Below is a small trained network, with its code and all its weights. Each question gives an input and a class and asks what happens when units are switched off, that is, made to give their printed mean instead of their output.

import numpy as np


def w(rows, s, z=0):
    codes = np.array(rows[::2]) - 128.0
    scale = np.full(codes.shape[1], s)
    scale[-1] = z or s
    return codes * scale


def f(y):
    return y / 2 * (1 + np.tanh(0.7978845608 * (y + 0.044715 * y**3)))


def log_softmax(a):
    a = a - a.max(-1, keepdims=True)
    return a - np.log(np.exp(a).sum(-1, keepdims=True))


def net(x, mask):
    res = np.array(x, float).reshape(1, 6) / 4 @ E
    y = f(res @ A[0][:, :-1].T + A[0][:, -1])
    res = res + np.where(mask, y, B[0][:, -1]) @ B[0][:, :-1]
    return log_softmax(res[-1] @ U[:, :-1].T + U[:, -1])


A, B = {}, {}
E = w([
[218,106,134,186],'x0',
[74,118,237,203],'x1',
[126,129,129,128],'x2',
[127,128,128,128],'x3',
[41,152,35,237],'x4',
[170,255,143,103],'x5',
],0.0079)
A[0] = w([
[80,123,188,141,67],'n0',
[163,121,170,121,86],'n1',
[106,148,188,174,53],'n2',
[124,171,112,167,85],'n3',
[132,109,199,200,70],'n4',
[198,105,107,165,103],'n5',
[149,41,104,170,114],'n6',
[60,187,168,23,62],'n7',
[181,125,159,107,107],'n8',
[138,132,92,181,84],'n9',
[89,131,55,35,87],'n10',
[103,46,114,100,66],'n11',
[142,44,100,155,98],'n12',
[209,146,125,196,111],'n13',
[140,112,164,92,88],'n14',
[88,127,190,152,84],'n15',
[136,120,146,59,94],'n16',
[82,131,184,148,102],'n17',
[144,105,151,76,63],'n18',
[10,141,129,45,177],'n19',
[74,138,105,83,47],'n20',
[129,65,126,147,3],'n21',
[154,198,144,136,59],'n22',
[123,100,186,86,98],'n23',
[161,147,95,115,51],'n24',
[135,138,67,163,64],'n25',
[187,216,122,172,98],'n26',
[116,120,191,84,58],'n27',
[167,97,8,105,68],'n28',
[123,56,95,112,75],'n29',
[95,132,85,161,100],'n30',
[154,119,69,94,44],'n31',
[140,194,135,129,45],'n32',
[204,83,111,184,85],'n33',
[179,223,135,144,94],'n34',
[144,117,168,111,70],'n35',
[57,189,123,186,120],'n36',
[109,77,108,133,104],'n37',
[148,118,72,76,48],'n38',
[233,88,168,108,130],'n39',
[155,105,140,66,174],'n40',
[85,190,56,155,99],'n41',
[137,107,145,72,116],'n42',
[133,27,126,131,68],'n43',
],0.012,0.0054)
B[0] = w([
[187,198,167,134,173],'n0',
[108,114,114,164,160],'n1',
[165,174,141,158,168],'n2',
[65,111,158,147,151],'n3',
[161,189,139,137,195],'n4',
[208,96,166,127,165],'n5',
[130,136,137,103,189],'n6',
[119,81,164,136,211],'n7',
[95,113,119,160,183],'n8',
[114,110,100,178,151],'n9',
[189,147,161,142,206],'n10',
[63,172,214,89,166],'n11',
[77,124,160,86,178],'n12',
[195,46,183,127,183],'n13',
[65,123,88,174,159],'n14',
[200,213,124,152,180],'n15',
[90,109,130,168,175],'n16',
[173,167,121,130,182],'n17',
[54,134,105,160,160],'n18',
[244,48,210,141,254],'n19',
[154,114,193,156,147],'n20',
[101,138,207,133,137],'n21',
[58,133,181,105,162],'n22',
[101,126,87,165,181],'n23',
[110,149,167,150,141],'n24',
[93,133,122,185,155],'n25',
[93,106,177,88,198],'n26',
[112,111,123,166,167],'n27',
[160,196,156,174,210],'n28',
[101,171,224,101,157],'n29',
[72,99,116,156,173],'n30',
[152,254,173,182,158],'n31',
[58,144,205,110,150],'n32',
[166,86,178,130,175],'n33',
[54,130,207,73,207],'n34',
[74,148,100,184,146],'n35',
[110,101,105,141,232],'n36',
[84,127,138,103,153],'n37',
[145,189,154,176,166],'n38',
[109,115,99,164,250],'n39',
[123,126,72,172,211],'n40',
[83,90,135,176,216],'n41',
[78,112,108,192,172],'n42',
[55,167,189,91,182],'n43',
],0.0085,0.0075)
U = w([
[145,240,123,167,88],'0',
[43,90,83,196,45],'1',
[40,141,170,39,77],'2',
[118,106,107,111,251],'3',
[164,45,146,118,109],'4',
[111,124,102,106,244],'5',
[159,108,27,1,124],'6',
[132,144,23,38,77],'7',
],0.011,0.015)

Each question gives the input, the list of numbers given to net, and the class t.
The units are the neurons (one row each of A and B). Each row of codes is followed by its name. A weight is (code - 128) times the scale printed after its matrix; where a second scale follows, it is the last column's (A, B and U).
mask holds one flag per neuron, in row order. A switched-off neuron (its flag False) gives its mean, the last column of its row in B, instead of its output. The means were averaged over made-up inputs and are rounded, as every weight is.
A unit's drop is (log p(t) with every unit on - log p(t) with that unit switched off) / (log p(t) with every unit on - log p(t) with every unit switched off).
The circuit of an input: a set's keep is (log p(t) with only the set's units on - log p(t) with every unit switched off) / (log p(t) with every unit on - log p(t) with every unit switched off). Starting from the 12 units with the biggest drops (on a tie, the unit counted first), units are removed one at a time, each time the one whose removal leaves the highest keep (on an exact tie, the one counted first), for as long as the keep stays at least 0.8.
circuit, biggest first: the units of the circuit, biggest drop first
unit that matters most: the unit with the biggest drop
k most important neurons: the k neurons with the biggest drops, biggest first
drop when u is switched off: that unit's drop, to one decimal
input [3,7,-2,6,8,7], class 1: unit that matters most : n36
input [-8,-8,3,3,-7,-4], class 0: circuit, biggest first : [n31 n38]
input [-2,7,-4,2,-6,2], class 0: circuit, biggest first : [n15 n0]
input [-4,3,-5,-2,-3,-7], class 2: circuit, biggest first : [n11 n43]
input [0,-7,4,1,3,-4], class 0: circuit, biggest first : [n28 n31]
input [-8,8,1,-3,-5,-6], class 0: circuit, biggest first : [n15 n0]
input [-7,-1,-4,-1,0,3], class 4: circuit, biggest first : [n19 n7]
input [-7,5,-2,-5,2,8], class 2: circuit, biggest first : [n34 n32]
input [-6,6,5,0,2,-7], class 2: 3 most important neurons : [n11 n43 n37]
input [-5,7,1,-3,-7,3], class 0: 3 most important neurons : [n15 n0 n17]
input [-8,-3,-4,-1,-7,-2], class 4: 3 most important neurons : [n19 n10 n7]
input [7,-5,6,-3,6,5], class 4: 2 most important neurons : [n13 n5]
input [-5,1,-3,7,-4,-8], class 2: 2 most important neurons : [n11 n43]
input [2,-8,8,-2,6,-6], class 0: circuit, biggest first : [n28]
input [6,3,5,7,6,-8], class 2: drop when n12 is switched off : 0.1
input [-8,2,7,-3,3,-6], class 4: drop when n19 is switched off : 1.0
input [4,1,0,4,7,6], class 1: drop when n41 is switched off : 0.2
